Below is a small trained network, with its code and all its weights. Each question gives an input and a class and asks what happens when units are switched off, that is, made to give their printed mean instead of their output.

import numpy as np


def w(rows, s, z=0):
    codes = np.array(rows[::2]) - 128.0
    scale = np.full(codes.shape[1], s)
    scale[-1] = z or s
    return codes * scale


def norm(h):
    return h / np.sqrt((h * h).mean(-1, keepdims=True) + 1e-5)


def f(y):
    return y / 2 * (1 + np.tanh(0.7978845608 * (y + 0.044715 * y**3)))


def log_softmax(a):
    a = a - a.max(-1, keepdims=True)
    return a - np.log(np.exp(a).sum(-1, keepdims=True))


def net(x, mask):
    res = np.array(x, float).reshape(1, 3) / 4 @ E
    u = 0
    for l in range(4):
        y = f(norm(res) @ A[l][:, :-1].T + A[l][:, -1])
        res = res + np.where(mask[u : u + 7], y, B[l][:, -1]) @ B[l][:, :-1]
        u += 7
    return log_softmax(norm(res)[-1] @ U[:, :-1].T + U[:, -1])


A, B = {}, {}
E = w([
[204,148,163,143],'x0',
[83,197,159,182],'x1',
[123,123,3,185],'x2',
],0.0064)
A[0] = w([
[106,63,122,157,72],'0.n1',
[175,40,125,98,248],'0.n2',
[172,74,72,44,86],'0.n3',
[130,118,85,165,71],'0.n4',
[135,51,130,223,112],'0.n5',
[200,128,178,188,122],'0.n6',
[184,2,125,136,88],'0.n7',
],0.0096,0.0018)
B[0] = w([
[205,26,137,136,134],'0.n1',
[121,255,184,154,255],'0.n2',
[68,83,155,206,237],'0.n3',
[119,72,153,14,159],'0.n4',
[136,147,190,79,147],'0.n5',
[129,106,177,163,191],'0.n6',
[164,132,114,192,221],'0.n7',
],0.0074,0.0038)
A[1] = w([
[141,142,2,232,77],'1.n1',
[82,103,236,201,91],'1.n2',
[208,30,8,199,137],'1.n3',
[144,149,158,58,3],'1.n4',
[233,123,177,116,163],'1.n5',
[161,131,203,132,206],'1.n6',
[168,239,168,110,204],'1.n7',
],0.0071,0.002)
B[1] = w([
[161,172,165,124,201],'1.n1',
[121,136,103,118,254],'1.n2',
[96,183,122,109,196],'1.n3',
[214,94,123,74,117],'1.n4',
[47,135,2,129,177],'1.n5',
[143,145,50,126,212],'1.n6',
[158,144,80,154,221],'1.n7',
],0.01,0.005)
A[2] = w([
[90,70,135,149,20],'2.n1',
[21,57,190,118,202],'2.n2',
[102,36,101,108,139],'2.n3',
[95,149,160,254,249],'2.n4',
[117,173,221,161,32],'2.n5',
[177,113,54,180,134],'2.n6',
[139,122,76,221,154],'2.n7',
],0.0087,0.0017)
B[2] = w([
[143,58,227,158,114],'2.n1',
[132,36,44,168,164],'2.n2',
[158,83,204,201,116],'2.n3',
[3,22,169,96,254],'2.n4',
[111,164,132,143,149],'2.n5',
[51,112,72,233,186],'2.n6',
[114,171,231,193,214],'2.n7',
],0.0058,0.0064)
A[3] = w([
[203,109,162,144,220],'3.n1',
[143,145,86,87,120],'3.n2',
[195,103,139,106,78],'3.n3',
[117,4,102,122,99],'3.n4',
[126,192,96,86,250],'3.n5',
[80,113,175,137,123],'3.n6',
[162,179,141,185,180],'3.n7',
],0.014,0.0021)
B[3] = w([
[102,52,104,255,105],'3.n1',
[135,123,99,88,154],'3.n2',
[197,210,129,143,113],'3.n3',
[199,99,44,204,193],'3.n4',
[164,78,23,63,253],'3.n5',
[37,224,199,122,218],'3.n6',
[99,52,94,91,221],'3.n7',
],0.0064,0.0053)
U = w([
[47,177,151,164,220],'0',
[160,161,36,1,218],'1',
[89,63,72,223,152],'2',
[143,132,138,182,156],'3',
[196,131,200,76,36],'4',
[190,131,181,99,13],'5',
[174,103,185,82,3],'6',
[189,141,150,89,20],'7',
],0.012,0.0047)

Each question gives the input, the list of numbers given to net, and the class t.
The units are the neurons (one row each of A and B). Each row of codes is followed by its name. A weight is (code - 128) times the scale printed after its matrix; where a second scale follows, it is the last column's (A, B and U).
mask holds one flag per neuron, layer by layer. A switched-off neuron (its flag False) gives its mean, the last column of its row in B, instead of its output. The means were averaged over made-up inputs and are rounded, as every weight is.
A unit's drop is (log p(t) with every unit on - log p(t) with that unit switched off) / (log p(t) with every unit on - log p(t) with every unit switched off).
The circuit of an input: a set's keep is (log p(t) with only the set's units on - log p(t) with every unit switched off) / (log p(t) with every unit on - log p(t) with every unit switched off). Starting from the 12 units with the biggest drops (on a tie, the unit counted first), units are removed one at a time, each time the one whose removal leaves the highest keep (on an exact tie, the one counted first), for as long as the keep stays at least 0.8.
circuit, biggest first: the units of the circuit, biggest drop first
unit that matters most: the unit with the biggest drop
k most important neurons: the k neurons with the biggest drops, biggest first
k most important neurons of layer l: the k neurons of layer l with the biggest drops, biggest first
drop of u: that unit's drop, to one decimal
input [-7,-2,-5], class 2: circuit, biggest first : 2.n2; 1.n3
input [1,-2,4], class 1: circuit, biggest first : 1.n3; 0.n4; 3.n5
input [-4,2,-6], class 1: unit that matters most : 0.n3
input [5,-5,7], class 1: 4 most important neurons : 1.n3; 0.n4; 1.n1; 3.n5
input [7,-2,-4], class 2: 2 most important neurons of layer 0 : 0.n6; 0.n4
input [8,4,-7], class 2: circuit, biggest first : 1.n7; 0.n2; 1.n6; 3.n7
input [8,3,-4], class 2: 3 most important neurons : 0.n3; 1.n6; 0.n6
input [4,-5,3], class 0: 2 most important neurons : 0.n3; 2.n4
input [4,3,-2], class 2: 2 most important neurons : 0.n3; 1.n6
input [-6,-3,6], class 1: 3 most important neurons : 1.n3; 1.n1; 0.n6
input [6,-2,-5], class 2: 2 most important neurons of layer 2 : 2.n6; 2.n7
input [-2,-5,-5], class 0: 3 most important neurons : 0.n3; 0.n2; 0.n4
input [1,-4,-1], class 0: 2 most important neurons : 0.n3; 2.n4
input [-5,-7,-3], class 0: circuit, biggest first : 0.n2
input [-6,3,6], class 1: 4 most important neurons : 0.n3; 1.n3; 1.n1; 2.n4
input [5,3,-4], class 2: 2 most important neurons : 0.n3; 1.n6
input [6,6,-8], class 1: 4 most important neurons : 0.n3; 0.n7; 1.n6; 1.n4
input [0,4,-6], class 1: 2 most important neurons : 0.n3; 0.n7
input [-6,4,-2], class 2: 2 most important neurons : 0.n2; 2.n2
input [-7,5,-8], class 1: 4 most important neurons : 0.n3; 2.n7; 2.n4; 0.n6
input [-4,-7,7], class 0: 3 most important neurons of layer 0 : 0.n3; 0.n7; 0.n1
input [-7,-3,-3], class 2: unit that matters most : 2.n2
input [8,-8,7], class 0: 2 most important neurons of layer 3 : 3.n4; 3.n5
input [-3,-8,-5], class 0: 2 most important neurons of layer 0 : 0.n2; 0.n3
input [-1,-6,5], class 0: 2 most important neurons of layer 0 : 0.n3; 0.n7
input [8,-2,-5], class 2: 2 most important neurons of layer 0 : 0.n6; 0.n4
input [8,-5,-8], class 1: circuit, biggest first : 1.n5
input [8,4,-3], class 2: 2 most important neurons of layer 1 : 1.n6; 1.n7
input [-2,-6,1], class 0: drop of 0.n3 : 0.5
input [1,4,-7], class 1: drop of 0.n3 : 0.7
